Here is a tiny trained network, its code and every weight. The questions are about switching its units off for an input and a target symbol, where a switched-off unit gives its printed mean instead of its output.

import numpy as np


def w(rows, s, z=0):
    codes = np.array(rows[::2]) - 128.0
    scale = np.full(codes.shape[1], s)
    scale[-1] = z or s
    return codes * scale


def f(y):
    return np.maximum(y, 0)


def softmax(a):
    e = np.exp(a - a.max(-1, keepdims=True))
    return e / e.sum(-1, keepdims=True)


def log_softmax(a):
    a = a - a.max(-1, keepdims=True)
    return a - np.log(np.exp(a).sum(-1, keepdims=True))


def net(x, mask):
    ids = ['αγδθλμξτψ'.index(c) for c in x.split()]
    T = len(ids)
    res = E[ids] + P[:T]
    u = 0
    for l in range(2):
        q, k, v = (res @ M[l].T for M in (Q, K, V))
        z = softmax(np.where(np.tri(T) > 0, q @ k.T / 3**0.5, -1e9)) @ v
        res = res + np.where(mask[u], z, O[l][:, -1]) @ O[l][:, :-1]
        u += 1
        y = f(res @ A[l][:, :-1].T + A[l][:, -1])
        res = res + np.where(mask[u : u + 12], y, B[l][:, -1]) @ B[l][:, :-1]
        u += 12
    return log_softmax(res[-1] @ U[:, :-1].T + U[:, -1])


Q, K, V, O, A, B = {}, {}, {}, {}, {}, {}
E = w([
[144,61,197],'α',
[15,107,80],'γ',
[153,149,152],'δ',
[59,162,41],'θ',
[132,132,138],'λ',
[138,100,169],'μ',
[134,69,200],'ξ',
[150,88,41],'τ',
[94,190,255],'ψ',
],0.016)
P = w([
[146,109,80],'0',
[119,77,34],'1',
[212,94,95],'2',
[14,114,104],'3',
[177,146,86],'4',
[5,68,98],'5',
[156,229,152],'6',
[2,177,87],'7',
[164,108,237],'8',
],0.006)
Q[0] = w([
[120,150,158],'0.h1',
[7,128,130],'0.h1',
[164,81,200],'0.h1',
],0.016)
K[0] = w([
[155,194,147],'0.h1',
[145,67,11],'0.h1',
[37,165,253],'0.h1',
],0.0057)
V[0] = w([
[145,96,90],'0.h1',
[97,133,166],'0.h1',
[149,59,8],'0.h1',
],0.013)
O[0] = w([
[187,91,254,112],'0.h1',
[190,162,195,254],'0.h1',
[118,67,164,39],'0.h1',
],0.0069,0.0013)
A[0] = w([
[159,92,127,182],'0.n1',
[144,173,125,3],'0.n2',
[51,182,15,146],'0.n3',
[159,84,49,152],'0.n4',
[91,189,194,125],'0.n5',
[109,167,100,78],'0.n6',
[98,87,118,167],'0.n7',
[188,137,151,153],'0.n8',
[238,8,115,109],'0.n9',
[119,174,156,83],'0.n10',
[130,219,69,82],'0.n11',
[165,184,116,180],'0.n12',
],0.011,0.0021)
B[0] = w([
[107,162,145,182],'0.n1',
[99,114,72,151],'0.n2',
[128,68,90,199],'0.n3',
[3,236,130,168],'0.n4',
[126,108,162,208],'0.n5',
[50,84,164,152],'0.n6',
[19,125,75,198],'0.n7',
[129,108,97,180],'0.n8',
[112,158,186,255],'0.n9',
[131,137,155,167],'0.n10',
[189,154,124,191],'0.n11',
[217,36,190,184],'0.n12',
],0.0062,0.0051)
Q[1] = w([
[44,187,142],'1.h1',
[173,162,48],'1.h1',
[1,139,34],'1.h1',
],0.0067)
K[1] = w([
[163,102,71],'1.h1',
[207,254,208],'1.h1',
[21,124,84],'1.h1',
],0.0094)
V[1] = w([
[1,144,106],'1.h1',
[147,85,57],'1.h1',
[166,76,168],'1.h1',
],0.012)
O[1] = w([
[242,135,153,254],'1.h1',
[255,35,228,102],'1.h1',
[81,68,30,132],'1.h1',
],0.0044,0.0088)
A[1] = w([
[73,107,113,182],'1.n1',
[125,135,160,66],'1.n2',
[109,30,181,131],'1.n3',
[111,136,191,162],'1.n4',
[145,210,125,98],'1.n5',
[178,141,4,112],'1.n6',
[110,108,150,253],'1.n7',
[170,144,198,94],'1.n8',
[138,33,113,112],'1.n9',
[49,128,72,192],'1.n10',
[231,44,151,161],'1.n11',
[62,89,132,96],'1.n12',
],0.012,0.0034)
B[1] = w([
[154,71,133,173],'1.n1',
[99,209,12,149],'1.n2',
[144,175,180,255],'1.n3',
[189,192,85,224],'1.n4',
[54,86,70,155],'1.n5',
[127,156,108,160],'1.n6',
[203,105,96,223],'1.n7',
[78,45,68,211],'1.n8',
[158,190,36,175],'1.n9',
[105,92,254,177],'1.n10',
[88,139,22,247],'1.n11',
[90,125,179,169],'1.n12',
],0.0064,0.0066)
U = w([
[143,109,159,53],'α',
[233,77,145,208],'γ',
[181,156,163,14],'δ',
[230,103,118,110],'θ',
[107,64,117,15],'λ',
[47,91,130,203],'μ',
[152,38,186,40],'ξ',
[237,142,193,253],'τ',
[11,244,66,103],'ψ',
],0.011,0.0052)

Each question gives the input, a string of symbols that net reads in full, and the target symbol t.
The units are the heads (3 rows each of Q, K, V and O) and the neurons (one row each of A and B). Each row of codes is followed by its name. A weight is (code - 128) times the scale printed after its matrix; where a second scale follows, it is the last column's (O, A, B and U).
mask holds one flag per unit, layer by layer, with each layer's heads first. A switched-off unit (its flag False) gives its mean, the last column of its rows in O or B, instead of its output. The means were averaged over made-up inputs and are rounded, as every weight is.
A unit's drop is (log p(t) with every unit on - log p(t) with that unit switched off) / (log p(t) with every unit on - log p(t) with every unit switched off).
The circuit of an input: a set's keep is (log p(t) with only the set's units on - log p(t) with every unit switched off) / (log p(t) with every unit on - log p(t) with every unit switched off). Starting from the 12 units with the biggest drops (on a tie, the unit counted first), units are removed one at a time, each time the one whose removal leaves the highest keep (on an exact tie, the one counted first), for as long as the keep stays at least 0.8.
circuit, biggest first: the units of the circuit, biggest drop first
unit that matters most: the unit with the biggest drop
k most important neurons: the k neurons with the biggest drops, biggest first
top k neurons in layer l: the k neurons of layer l with the biggest drops, biggest first
drop of u: that unit's drop, to one decimal
input λ ψ α, target ψ: unit that matters most : 0.h1
input ξ α μ ξ ξ μ θ, target μ: circuit, biggest first : 1.n10, 0.n3
input γ μ λ γ δ α μ μ, target γ: circuit, biggest first : 1.h1, 1.n8, 0.n3
input δ μ λ γ μ μ μ θ, target θ: circuit, biggest first : 1.h1, 0.n3
input ψ μ ψ θ λ, target ψ: top 3 neurons in layer 0 : 0.n11, 0.n5, 0.n10
input μ λ ξ θ ψ ξ, target θ: 2 most important neurons : 1.n11, 0.n3
input ξ ψ γ α ξ τ, target τ: circuit, biggest first : 1.h1, 0.n4, 1.n11
input α μ λ θ μ λ, target θ: 2 most important neurons : 1.n11, 0.n3
input μ ξ α μ μ τ ψ ψ, target τ: top 2 neurons in layer 1 : 1.n4, 1.n11
input θ ξ ψ θ μ μ μ α γ, target γ: circuit, biggest first : 1.h1, 0.n3
input ξ ξ ξ μ τ, target μ: 2 most important neurons : 1.n10, 1.n4
input ψ τ λ, target ψ: 2 most important neurons : 1.n6, 0.n11
input ξ θ μ μ, target θ: top 3 neurons in layer 1 : 1.n11, 1.n8, 1.n4
input θ ψ ξ ξ ψ τ α, target ψ: circuit, biggest first : 0.h1
input α θ λ ξ, target θ: top 3 neurons in layer 1 : 1.n11, 1.n8, 1.n4
input μ θ ψ γ α μ ξ μ, target γ: 2 most important neurons : 1.n8, 0.n7
input λ α μ γ α ξ λ γ θ, target θ: 2 most important neurons : 0.n3, 1.n11
input δ λ δ μ τ ψ, target τ: drop of 0.h1 : 0.3
input τ δ μ ψ ξ, target ψ: drop of 1.n5 : 0.1
input ψ ξ μ μ ψ ξ δ, target ψ: unit that matters most : 1.h1
input ψ ψ τ μ α τ, target τ: drop of 1.h1 : 1.0
